How the states are linked:
ze: dag->von, kod->kul, rep->gis, rer->bul, kad->nel, pur->fon, sil->rer, dor->bok, rif->rur, zub->rig, von->dod, mor->ren, rig->pim, paf->mon, zag->ber, beb->nif, nik->lus, siv->nid, bez->bag, vis->lok, ruz->tol, kos->zus, sep->paf, lik->rit, zeg->did, kuf->dor, feg->mep, ler->neb, tek->nup, gib->sul, kis->teg, vev->ler, zun->lik, nup->vuz, lus->bof, sar->naf, dem->lom, rit->tik, nus->vut, gof->rif, bam->bil, vel->ruz, ber->pof, mep->rez, pep->vis, gor->bez, kul->bir, lef->rep, mab->muz, vut->zev, buf->sil, tis->gid, siz->zag, bul->buf, teg->rok, zus->kad, let->pur, zos->par, kog->bol, taf->kuf, mun->nus, gis->fus, lek->let, guz->zez, pof->siz, muz->kor, dib->kod, fon->lek, lok->lep, bil->siv, les->tek, zaz->guz, vol->fer, did->gib, tas->zos, rur->rik, zez->vov, ren->ven, mur->zab, ven->rir, ruk->lil, rez->non, bag->giz, kor->vaz, rir->mor, gid->fud, lep->pep, fiz->vel, rik->gof, nid->bam, fud->tes, non->feg, neb->sav, lom->ruk, par->mog, gos->nik, dod->koz, vod->des, bol->beb, sav->vev, vaz->mab, bof->gos, pim->puf, koz->dag, mon->lol, giz->gor, tes->tis, vuz->les, gur->kis, fer->sar, bir->dib, tik->zun, mog->tas, zab->vod, lol->sep, sul->zeg, tol->fiz, puf->zub, zev->mun, bok->taf, nel->kos, nif->kog, des->mur, fus->lef, rok->gur, naf->vol, lil->dem, vov->zaz
ra: dag->koz, kod->dib, rep->lef, rer->sil, kad->zus, pur->let, sil->buf, dor->kuf, rif->gof, zub->puf, von->dag, mor->rir, rig->zub, paf->sep, zag->siz, beb->bol, nik->gos, siv->bil, bez->gor, vis->pep, ruz->vel, kos->nel, sep->lol, lik->zun, zeg->sul, kuf->taf, feg->non, ler->vev, tek->les, gib->did, kis->gur, vev->sav, zun->tik, nup->tek, lus->nik, sar->fer, dem->lil, rit->lik, nus->mun, gof->rik, bam->nid, vel->fiz, ber->zag, mep->feg, pep->lep, gor->giz, kul->kod, lef->fus, mab->vaz, vut->nus, buf->bul, tis->tes, siz->pof, bul->rer, teg->kis, zus->kos, let->lek, zos->tas, kog->nif, taf->bok, mun->zev, gis->rep, lek->fon, guz->zaz, pof->ber, muz->mab, dib->bir, fon->pur, lok->vis, bil->bam, les->vuz, zaz->vov, vol->naf, did->zeg, tas->mog, rur->rif, zez->guz, ren->mor, mur->des, ven->ren, ruk->lom, rez->mep, bag->bez, kor->muz, rir->ven, gid->tis, lep->lok, fiz->tol, rik->rur, nid->siv, fud->gid, non->rez, neb->ler, lom->dem, par->zos, gos->bof, dod->von, vod->zab, bol->kog, sav->neb, vaz->kor, bof->lus, pim->rig, koz->dod, mon->paf, giz->bag, tes->fud, vuz->nup, gur->rok, fer->vol, bir->kul, tik->rit, mog->par, zab->mur, lol->mon, sul->gib, tol->ruz, puf->pim, zev->vut, bok->dor, nel->kad, nif->beb, des->vod, fus->gis, rok->teg, naf->sar, lil->ruk, vov->zez
du: dag->gur, kod->bam, rep->bok, rer->mab, kad->dib, pur->gib, sil->vaz, dor->rur, rif->sar, zub->ber, von->kis, mor->gos, rig->pof, paf->pim, zag->gid, beb->kad, nik->lek, siv->bol, bez->neb, vis->mog, ruz->non, kos->kul, sep->rig, lik->pep, zeg->ren, kuf->rif, feg->von, ler->lom, tek->zun, gib->rir, kis->tol, vev->dem, zun->lep, nup->lik, lus->let, sar->fus, dem->mun, rit->vis, nus->gor, gof->fer, bam->nif, vel->rez, ber->fud, mep->dod, pep->par, gor->ler, kul->bil, lef->dor, mab->zez, vut->bez, buf->kor, tis->paf, siz->tis, bul->muz, teg->fiz, zus->bir, let->did, zos->tek, kog->kos, taf->gof, mun->giz, gis->taf, lek->zeg, guz->mur, pof->tes, muz->vov, dib->nid, fon->sul, lok->tas, bil->kog, les->tik, zaz->des, vol->rep, did->ven, tas->les, rur->naf, zez->zab, ren->nik, mur->sil, ven->lus, ruk->vut, rez->koz, bag->sav, kor->zaz, rir->bof, gid->mon, lep->zos, fiz->mep, rik->vol, nid->beb, fud->lol, non->dag, neb->ruk, lom->nus, par->nup, gos->fon, dod->teg, vod->bul, bol->zus, sav->lil, vaz->guz, bof->pur, pim->siz, koz->rok, mon->puf, giz->vev, tes->sep, vuz->rit, gur->ruz, fer->gis, bir->siv, tik->lok, mog->vuz, zab->rer, lol->zub, sul->mor, tol->feg, puf->zag, zev->bag, bok->rik, nel->kod, nif->nel, des->buf, fus->kuf, rok->vel, naf->lef, lil->zev, vov->vod
vo: dag->pur, kod->bag, rer->tol, kad->vut, pur->dor, sil->ruz, zub->lep, von->fon, mor->vol, rig->pep, paf->rit, zag->tas, beb->ruk, nik->gis, siv->ler, vis->nif, ruz->rir, kos->mun, sep->lik, lik->nid, zeg->gof, feg->gos, tek->bir, gib->rur, kis->sul, zun->siv, nup->dib, lus->fus, rit->bam, bam->sav, vel->ven, ber->zos, mep->nik, pep->beb, kul->giz, mab->feg, buf->vel, tis->vuz, siz->mog, bul->fiz, teg->zeg, zus->nus, let->kuf, zos->zus, kog->dem, lek->taf, guz->dag, pof->par, muz->mep, dib->bez, fon->bok, lok->kog, bil->vev, les->kul, zaz->koz, did->rif, tas->kos, zez->von, ren->fer, mur->gur, ven->sar, rez->lus, kor->rez, rir->naf, gid->les, lep->bol, fiz->ren, nid->neb, fud->tek, non->bof, par->kad, gos->rep, dod->lek, vod->teg, bol->lom, vaz->non, bof->lef, pim->vis, koz->let, mon->tik, tes->nup, vuz->kod, gur->gib, bir->gor, tik->bil, mog->nel, zab->kis, lol->zun, sul->rik, tol->mor, puf->lok, nel->zev, nif->lil, des->rok, rok->did, vov->dod
zo: dag->guz, kod->vuz, rep->gos, kad->par, pur->dag, dor->pur, rif->did, von->zez, mor->tol, beb->pep, nik->mep, siv->zun, bez->dib, vis->pim, ruz->sil, kos->tas, lik->sep, zeg->teg, kuf->let, feg->mab, ler->siv, tek->fud, gib->gur, kis->zab, vev->bil, zun->lol, nup->tes, lus->rez, sar->ven, dem->kog, rit->paf, nus->zus, gof->zeg, bam->rit, vel->buf, mep->muz, pep->rig, gor->bir, kul->les, lef->bof, vut->kad, teg->vod, zus->zos, let->koz, zos->ber, kog->lok, taf->lek, mun->kos, gis->nik, lek->dod, dib->nup, fon->von, lok->puf, bil->tik, les->gid, vol->mor, did->rok, tas->zag, rur->gib, ren->fiz, ven->vel, ruk->beb, rez->kor, bag->kod, rir->ruz, lep->zub, fiz->bul, rik->sul, nid->lik, non->vaz, neb->nid, lom->bol, par->pof, gos->feg, dod->vov, bol->lep, sav->bam, bof->non, koz->zaz, giz->kul, vuz->tis, gur->mur, fer->ren, bir->tek, tik->mon, mog->siz, sul->kis, tol->rer, zev->nel, bok->fon, nel->mog, nif->vis, fus->lus, rok->des, naf->rir, lil->nif
le: dag->zun, kod->nik, rep->bez, rer->pof, kad->mor, pur->siv, sil->ber, dor->ler, rif->dem, zub->mur, von->lik, mor->kad, rig->zab, paf->vov, zag->buf, beb->sul, nik->kod, siv->pur, bez->rep, vis->teg, ruz->zos, kos->ven, sep->zez, lik->von, zeg->nif, kuf->vev, feg->nup, ler->dor, tek->non, gib->bol, kis->pep, vev->kuf, zun->dag, nup->feg, lus->kul, sar->mun, dem->rif, rit->dod, nus->naf, gof->lil, bam->lek, vel->tas, ber->sil, mep->vuz, pep->kis, gor->lef, kul->lus, lef->gor, mab->tes, vut->vol, buf->zag, tis->muz, siz->bul, bul->siz, teg->vis, zus->rir, let->bil, zos->ruz, kog->did, taf->sav, mun->sar, gis->bag, lek->bam, guz->lol, pof->rer, muz->tis, dib->gos, fon->nid, lok->rok, bil->let, les->rez, zaz->mon, vol->vut, did->kog, tas->vel, rur->lom, zez->sep, ren->nel, mur->zub, ven->kos, ruk->rik, rez->les, bag->gis, kor->gid, rir->zus, gid->kor, lep->gur, fiz->mog, rik->ruk, nid->fon, fud->vaz, non->tek, neb->bok, lom->rur, par->tol, gos->dib, dod->rit, vod->pim, bol->gib, sav->taf, vaz->fud, bof->bir, pim->vod, koz->tik, mon->zaz, giz->fus, tes->mab, vuz->mep, gur->lep, fer->zev, bir->bof, tik->koz, mog->fiz, zab->rig, lol->guz, sul->beb, tol->par, puf->des, zev->fer, bok->neb, nel->ren, nif->zeg, des->puf, fus->giz, rok->lok, naf->nus, lil->gof, vov->paf

The rows follow the links: the fewer symbols apart two states are, the more alike their rows tend to be.

Each row is also shifted at random along 6 hidden directions that mean nothing.

Some states, each with a row of numbers:
lol	[-283   32  -44   -7   47  -39  -51  -36   25   55   23  -40  -54  -69  -62  -20  -45   22    7   36  -38   78  -18  -36  -36   95   14  -90  -51   28   -8  -53   69   24  143  149   25   13  -57  -13  -34    3   -4   59   16   12  -32  -35    1   11   43   39   18   -3  224   11   -8]
vov	[ -52  -53  -44   27   40   10    0   11  -81  -40   27   23  -96  -87  -81  -40   11   11   45   59  -51  -77  -16   14    9   87  -58 -104   43   23    7  -90    9   37   35  150   92  -28   20   17    2   12   19  -14  -16   -2  -51   13   14   69   13   66   64   -5   32    4  -50]
did	[-148   88   39  -33  -23   72   32    0  150   -4  -46  -70   60  -13  117  -23   54  -49    8 -113  -20   42  -31  -86  -13  -33   60  217  244  -56  -15  193  -61  -59  -57 -137 -102  -82  -34 -147  145  -36  -17  -65 -118   41  -53   -9 -170  -76  -46  -46   48 -134  -49  -32   47]
kul	[  53   -5  -13 -116   -2  -13  -72   33   18    3   47  -49   65  115  -56  104 -148  -55  -84  -32   65  128    2   11   91  -28   -7   80  -63   29  -50   57   32   57  -27   65  -15   38  -75  -11  -19   49   67   79  -13    4    6   13  -64   56  -58  -11  -31   32  -30   15  -28]
ler	[ -98   83    7   35  -50  -66  -20  -18  -51   31   19  -14  -75   46  -11  -44   43   42   43   69   78   51  -43  -15  -91  -51   41 -116  -62  -21  -24  -98  -60  -18  119    6   18  -19  -50   -2  -72  -47   18  -39  -15   -6  -18  -28   52  -15   50  -48   11    8  212    9    2]
kis	[ 197  -49   24   21  -22   85  108  -48   15   19  -84   34   21 -231   62  -57  238   64    1   46  -24 -191  -10  -61  -10   16   39   46  100   19   77   54  -41 -110   41  -81  -52  -55   70   15   48  -54   -2  -78  -62  -18   -4   18    4  -36  -91   -8   48  -69  -60   -2    9]
lil	[  82  -20   10  -66  -64  -37  -28  -68  -74  -35  -42   12  -41   32  -21    9 -142   15   25   79   84    0  -18   58  -26  -32  -40  -89  -24   76  -88   51  -38   84   45  154  -66   36  -18  -22  -85  -60  -23   -9  -78   -1   33   40   -6  -16   -9   33  113   32  164  -30   -6]
lep	[  44 -128  -16   35   -7    4  105   43   37   39  -25   78  -46 -134  -44  -34  136   64   94  109  -13  -76  -45  -85   17   30   14  -96    3   47    3  -25  -53  -41  206  155   59  -74  -12   17   13  -41  -14  146    6  -19    5  -67   31   52  -60   21    2  -24   77  -44  -22]
ruz	[  30  -50  -33  -21   97  -28   31   48  -39   40   58   48   12  100   -3   43 -118  -30   25  -87  -51  -26   29   -7   43    7   -5   42    2  -57   21  -39   70    0 -148  -28   57   40  -26   92   23  105  -26   46   92    4   25  -75   19   24    7   30 -138   16 -184  -25  -28]
lef	[  25  -98  -33  -51  -73   -5  -21  -46   -5   73  -57  -42   46  -21  -56   59  -78   11  -79   82  116 -144   63    4   79  -45   32   64  -27  158  -54   87  -38  146   -9  159  -10  103  -54   52  -47  -55   70   37  -22  -28   15  -25  -51   78  -56    3    0   12 -109  -12  -14]
buf	[-492   28  -57  -15  117  -48  -52   47  -77  -37   61   40  -40  186  -29   39 -266  -41   50 -127  -91  229    6   11   10   85  -40  -10   56  -98    6  -25  165   33 -128    5   37    1  -39  -27   51  100  -70   16   51   53   -8  -53  -39  -38  110   56  -39   -2   36  -20  -25]
vaz	[-236  -42  -35   12   59    3  -47    9  -16   34   -1   11  -20  -16  -65    6  -81   14    0  -17  -61   12  -31  -74   76   68   20   -1   64   -2   34  -36   77   52  -12   77   70  -33  -51   57   27   46    7   31    5   20  -13  -50  -47   14   12   44   -8   -6    9  -14  -37]
neb	[ -67   25   -6   38  -47   -4   35   11   20   10   12   -6   -6   69    3  -12   66   19   35   36   44   16    4   38  -31  -61   11  -97 -122   15   29 -104  -68    2   68   11   70   25   21   42  -27  -67   -7   54   69   -4  -14  -13   96   40   52  -73    3   49   65    8    8]
pof	[-156  -96  -50  -21   32   62   16  -65  157    0  -59   48  -35 -136  -26   11  -40   75    3   19  -25   54   -7  -55   28   83  -23   68   45  111    4  102   46   86  185  139  -37  -27   45   43   89   37   22  151  -41   17   34  -16 -107    2  -59   40   73  -33   85  -46   13]
nik	[ 305    8  -20 -113    0  -71 -132  -50 -332  -69   28   29  -65  110 -151   79 -313  -20    7   46   53  -24  -15   50   18  -31 -111 -141   87  -57  -51 -126   36   34 -166  176   55   32  -31   14  -89   -4  -14 -157  -31    4  -18   66   32   -5   48   70   -7   61  101   25  -77]
rit	[-186  102    8   54   49   -3   13   72   44  -28   66  -30  -40   16   26  -20  175  -12   14   14  -69   79   30   73   -7   36  -10 -104 -177 -109   24 -101   27 -114   73 -112   28    0   52   -4  -19   39   -8   57   31  -29  -39   31  107   22   -5  -32  -21    5   48   33   13]
fus	[-416   66    0    2  -22    1  -60   30   22  -15   43  -61   46  237  -13  -13 -108  -89  -32 -118   39  162   -5   16   88  -50  -36   69   30  -43  -33   15   -1   48 -122  -21   45   19  -17  -35   53   19    5   32   40   67  -38  -10  -63   25   72  -37  -32    6  -77   14  -34]
zez	[  19  -98  -10   73   16   46   60   -4   74   15  -35  -71   24 -206   -9    6  128   51  -12   21  -14 -179   28    0   50   51    8   46  -31  119    0   49    7   48   35   57   28   35   62   27   46    7   26   69   27  -11  -23  -16   15   86  -69   46   34    0 -126  -18   56]
rur	[-325  102   36    4  -17  -74  -22  -41  -87   28   21  -24   18  189   23  -24  -86  -34   57  -29   27   91  -13   22  -58  -57   32  -78  -45  -65   -1  -36    2   33  -85  -85  -41   14  -66    4  -85   11  -72 -105   23   25   29  -24   88  -46   76  -38  -46   67   82   -4  -13]
nel	[  60   26    9  -30  -23  -39   -1   -7   24  -33   29   24   34   39   52  -16    1   -7  -26   29   29   52    9   60  -57  -38  -18    1 -128  -42  -37  -30  -26  -25   20 -146  -40   36   69  -33  -56  -26   22   -6  -13  -26   74   17   73  -82  -12  -12    8   53   47   32   32]
ber	[ -24   59  -25  -20   49    9  -66  -82   42    6  -61   23   -7   -2   38    3 -121  -14  -33  -36  -80  154  -24  -69  -79   63   62   82  119    1   50   62   82   11   27  -45  -77  -45  -29  -78   60   35  -25  -55  -47   51    0  -16  -77 -109   68    0   41  -42  151  -10    6]
ven	[  32  -18  -13  -48  -25  -48  -57   27 -195  -12   75  116  -91   21  -17  -10  -95    2   83   38    5  -26  -38    0 -104    2   -1 -106   85  -85  -40 -120  -13  -60  -29  -14   22  -56  -54  -71    7  -51  -11 -128 -103   -4   65  -17   31  -63   81    4   -5   35  124   14  -19]
kad	[ -35 -117   15  -30  -98  -81    9  -36  -73    6  -34  125  -14  -98  -64   12  -15   77   15  251   85  -65   -1  100  -94  -12  -11 -190 -243   43  -30 -131  -63  -26  169   59   16   56  -23   53 -159  -67   19   47   18  -80  126   44  167  -34  -24   13   19   87  235   -3    2]
tes	[ 264   43   35   72   51  104  -20  -40  146  -11  -82  -21   60  -67   50  -56  113    5  -85 -119  -99   34  -18  -42   37   37   49  206  128   -2   84   93   10  -46  -25 -182  -28  -41   75  -17  111   26   52  -35  -12   36    2    1  -61  -36   -9  -31   42  -90  -96   16   53]
zos	[ 112   61  -12  -59   27  -39  -76  -80  -63   27  -13   89  -58   31   12  -29 -166    6   34  -25  -64  147  -52  -66 -116   57   81  -14  161 -114   13   -4   60  -60   -6  -40  -27  -67  -47  -60   56  -31  -13  -95  -83   23   27  -25  -61 -118   42   10   43  -30  206   -7    6]
kog	[ -23   50   30   -6  -62   -7   71   39   81   35   21  -59   63   -7   74   21   65  -43   -6   61   62    6    8   29    5  -47   45   20 -159   46  -94   33  -14  -34   75  -78  -73   39  -61  -43  -94  -11  -19   47    1  -35   45    5   51   12  -78  -13  -39    9   20  -11   12]
koz	[-104  -27  -33    9   15  -32  -44   52 -111  -24   36   32 -104 -117  -66  -41   71   34   62  102  -23 -133  -38  -31  -79   34   -5 -172   60  -28  -49 -136  -23  -94  110  122   53  -44  -26  -28    3  -56  -19  -46  -73  -48  -49  -21   -6    3    1   45   25   16  130   -8   12]
non	[ -55  -85  -18  -35   47    9   -4   46  -26   34   42   23   11   26  -70   41  -41   -6  -17  -75  -16  -60   22  -54  137   16   -4   70   36  -21   -2    3   34    2  -76  104  100   -2  -40   80   65   56   27   59   71    8  -33  -58  -47   57  -74   17  -93  -20 -140  -17  -58]
pep	[ -59   44   34   47   97   -7   98   45   59  -11   27   10   18   54   51  -54  162   -7   62  -45  -53   75  -15   26    2   18   -1  -59 -121 -127   77  -69   29 -145   25 -156   37  -41   63   55    1   50  -47   77  133   -4  -12  -31   80   27    9  -32  -88    3  -64  -40  -27]
ruk	[  61   70  -12   42    5   14    5  -76   -7  -53  -56   73  -49  133   14  -53  -26   28   68  -90   -9  146  -43  -55  -26  -53   14  -52  187 -111   65  -29  -63  -82   21  -16   10 -151   59  -24  123  -94  -85  -50   -1   47  -37    2  -39  -52   74  -62   54  -82  103  -24  -36]
dib	[ 248   21   13  -32  -26   50  -24  -41   77   -1  -38  -32   82   89   -1    4   26    0 -104  -78    2   65    1   14  105  -24    4  109   -6  -27   57   20  -25  -25  -60  -95    4   20   49   57   50   28   54   33   60  -14   -8   -3  -15   13  -58  -36  -53  -31 -140   31    0]
vev	[ 188   57  -20   26   -3  -10   -8   72   -6  -34   69  -13  -47  191  -26   32  -27  -51   19  -86   40   71    4  -16    6  -58  -40  -58   57  -44    5  -41  -41   44  -79   43   54   -3  -16   13   41   15  -22   10   45   17  -88  -27  -29   22   44  -19  -42   11  -41    2  -19]
giz	[ -36  -16   14  -52  -41    0   -3   -1  135   21   -5  -72   67  103   17   77  -69  -42 -108    8   97   84   50   19   91  -62  -13  123  -76  112  -81  111  -30  127  -22   30  -28   82  -41   -3  -46    8   61   82    2   14   13    0  -55   42  -32  -28  -37   15  -59   21    3]
beb	[-180  -31  -54  -82   -1   31   28  -36  110  -21  -64   -6  -20  126   -4   42 -109   24   48  -58   19  173  -19  -46   71  -17  -38   59   98   -7   36  123   -4   -5   84  167   10  -34   38   66   88  -10  -45  139   42   11  -63  -14  -78   46  -19    0  -16  -57   23  -98  -32]
taf	[ 260   -8   12  133  -36   60   34   86  -51  -52   30   17  -46   -5    4  -68  196   -9   16  -26    8 -158  -13   26  -19  -73  -13  -69   53  -55   -3 -100 -114  -99  -26  -75   80  -32   66   -6   34  -82   18  -54   23   -2  -48   63   51   32   41  -40   34    8 -127   16   14]

Where do the symbols, taken in turn from left to right, take each start?
Answer with the state's name.
[ 380   44   23   40  -19   42   65  -13   58   25  -29   16   -7   40   44  -48   85   14   50  -74  -47   14  -26 -106   -7  -50   49   37  153 -100   56   24  -54 -111   -2  -71    9  -97   -8  -29   93  -43  -49  -27  -28   -8  -32  -64  -49  -34   11  -46  -21 -100  -55  -59  -15]
ze le ze zo: teg
[ 138   44   80  -64  -44  -28  -44  -47   93   99  -57 -105  118   -9   52   64   -5  -13 -149   32   56   35   38   -8   16  -52   95  100 -138   32  -16   90    3   44  -11 -115  -98   71  -45  -10  -92    4   69  -27    9  -35   47  -42   25  -24  -88  -41  -44   28  -21   62   13]
ra du ze ze le: fon
[  34  116   32   11  -21  -39   -7  -24   74   45   30  -72    1    0   53  -15  164    3  -35   15   22   36   25  -32  -53  -45   87  -26  -70  -45  -12  -18  -17  -89   84 -116  -23    6  -26  -29  -26  -39   54  -52  -24  -37  -25  -47   56  -15  -25  -14  -15   14   86   24   45]
le ra ze le le le: siv
[ -22  -48  -15  -12   45  -72   27   89  -50   -6  117   77   -9   57  -37   17  -25  -28   61   28  -24   68   20   74   13   18   -7  -91 -156  -50  -73 -120   71  -61  -16  -56   55   18  -64   17  -61   36  -29   88   62  -29   66   -7   94  -15   25   16 -100   60   19    8   15]
du vo ra du zo: rit
[  15   52   50   81   84  -21  -46   75  -87  -41   29   16   40  -22   15  -33   73   -8  -24  -54  -87  -37   -1   67  -12   41  -34   -8  -80  -49   38 -104   62  -52 -109 -183   39   13   22   -5  -82   72   32  -55   45   15   23   48   99  -32   78   34  -30   -1  -62   63   -1]
ze vo du le: tik
[-151  -48  -18   17  -72   26   42  -85    5   -7 -100    4  -36  -28  -18  -25   20   87   15   56   40  -37  -32  -70  -37  -34  -20   13  132   67   19   76  -99   38   69   86  -41  -65   24   12   46  -98  -33  -19  -83   16  -13  -11  -25  -27  -10  -23   84  -60   80  -65  -19]
ze du le ra ra ze ze: zev
[ 170  -67  -24    0   18   35  -13  -17  -23   -4  -41    6   25   23  -28   24    0   25  -53  -60    1  -91   -2   11   85  -18  -22  135   68  -32   69  -23  -14  -17 -108   -3   67    7   61   77   84   -3   36   25   81  -10  -22    7  -17   43  -46   -9  -58  -27 -211   15  -34]
ra ze ra ze zo le: nup
[-208   94   16   10   86  -30   43   40  -41  -75   65   55  -42  167   33  -26  -27  -38  132  -64  -94  217  -29   79    0   50  -55 -120  -67 -165   23 -122   93 -116    2  -95   56  -49   41   -9  -24   43  -97   -5   81    3  -20   24   77  -20   80    9  -65   26   74   -7  -48]
vo du du le ra ze: nik
[-340  -94  -21   69  -37   67  -11   17  106  -40   -7   28  -10   57  -53  -45   49    4  -39  -61   30   -2    4  -14   96  -51  -49   99   85   20    6   20  -97   21   55   54   53  -65   77   15  112  -41   38  101  -20   31  -33    3  -71   26   -3  -52   30  -42  -52   -7  -33]
le du ze ra: sav
[-278    6  -15   31   22   19   43   85   93   51   36  -43  -14   63   19   15  133    8   27  -68  -26  -33   22  -42   59  -35   45   51    0  -20   44  -37  -52  -49  -35  -10   72   -5  -12   77   85   -9   18   97   68  -28  -87  -66  -20  110  -43  -45  -85   11 -185  -27   -9]
vo ra le ze: ler
[ 191  176   25  -80  -30   15  -73 -103    1  -58  -49  -96  -32   15   29    2  -10   20  -41   -8   33  125  -24  -13  -98  -17  -15   25  165 -102   16   61  -14  -58    4  -35  -96  -45   13  -99   71  -62   19 -175 -115   13  -53   82  -64 -102  -10  -16  105  -43  165    2   63]
ze du le le ze zo: lep
[  56   78   35   44  -30  -38  -61  -43  -14  -10  -54   -7   35  119   14  -20   11    7  -53  -47   17   87  -16   30    5  -73   28   32  -70  -60   68  -33  -32    6  -19 -139   -6    6   34   16  -37   -3   12  -33   42   25   25    7   50  -34   75  -53  -21   17   12   30  -25]
ra le ra zo: lus
[  90  -30  -76  -57  -15   20   11   72   61    5   52  -62  -48   65  -61   52  -12  -35   11   -8   46   40  -11  -44   85  -12  -38    0   29   10  -57   41  -37   28   68  199   53   24  -47   27   57  -16    7  133   15  -11  -70   -6  -74  116  -69   22  -29    4  -36  -23   -7]
zo du du vo ze: zus
[ -40   42    9   49  -44   46   73   51  120    5   23  -20   11   84   45  -51   76  -29   37  -79   25   56   -3  -51   19  -67   35   63   47  -12  -41   72 -101  -22   84  -44  -20  -59   15  -44   75  -50  -43   58  -39   10  -46  -27  -98   -3   -9  -74   14  -61   19  -24  -24]
zo zo vo du vo: mun
[-124   -2   22  -21  -13  -10  -37    7   38  -61    5   22   31   47  -54    2    5    8  -61   43   44   41    2   81   30  -38  -59  -45 -163   37  -18  -65  -12  -20   75  -19   22   24   20    5  -57   -3   67   54   12  -16   37   66   60   -3  -37  -44  -17    6   70   69  -34]
le le ra ze le: nik
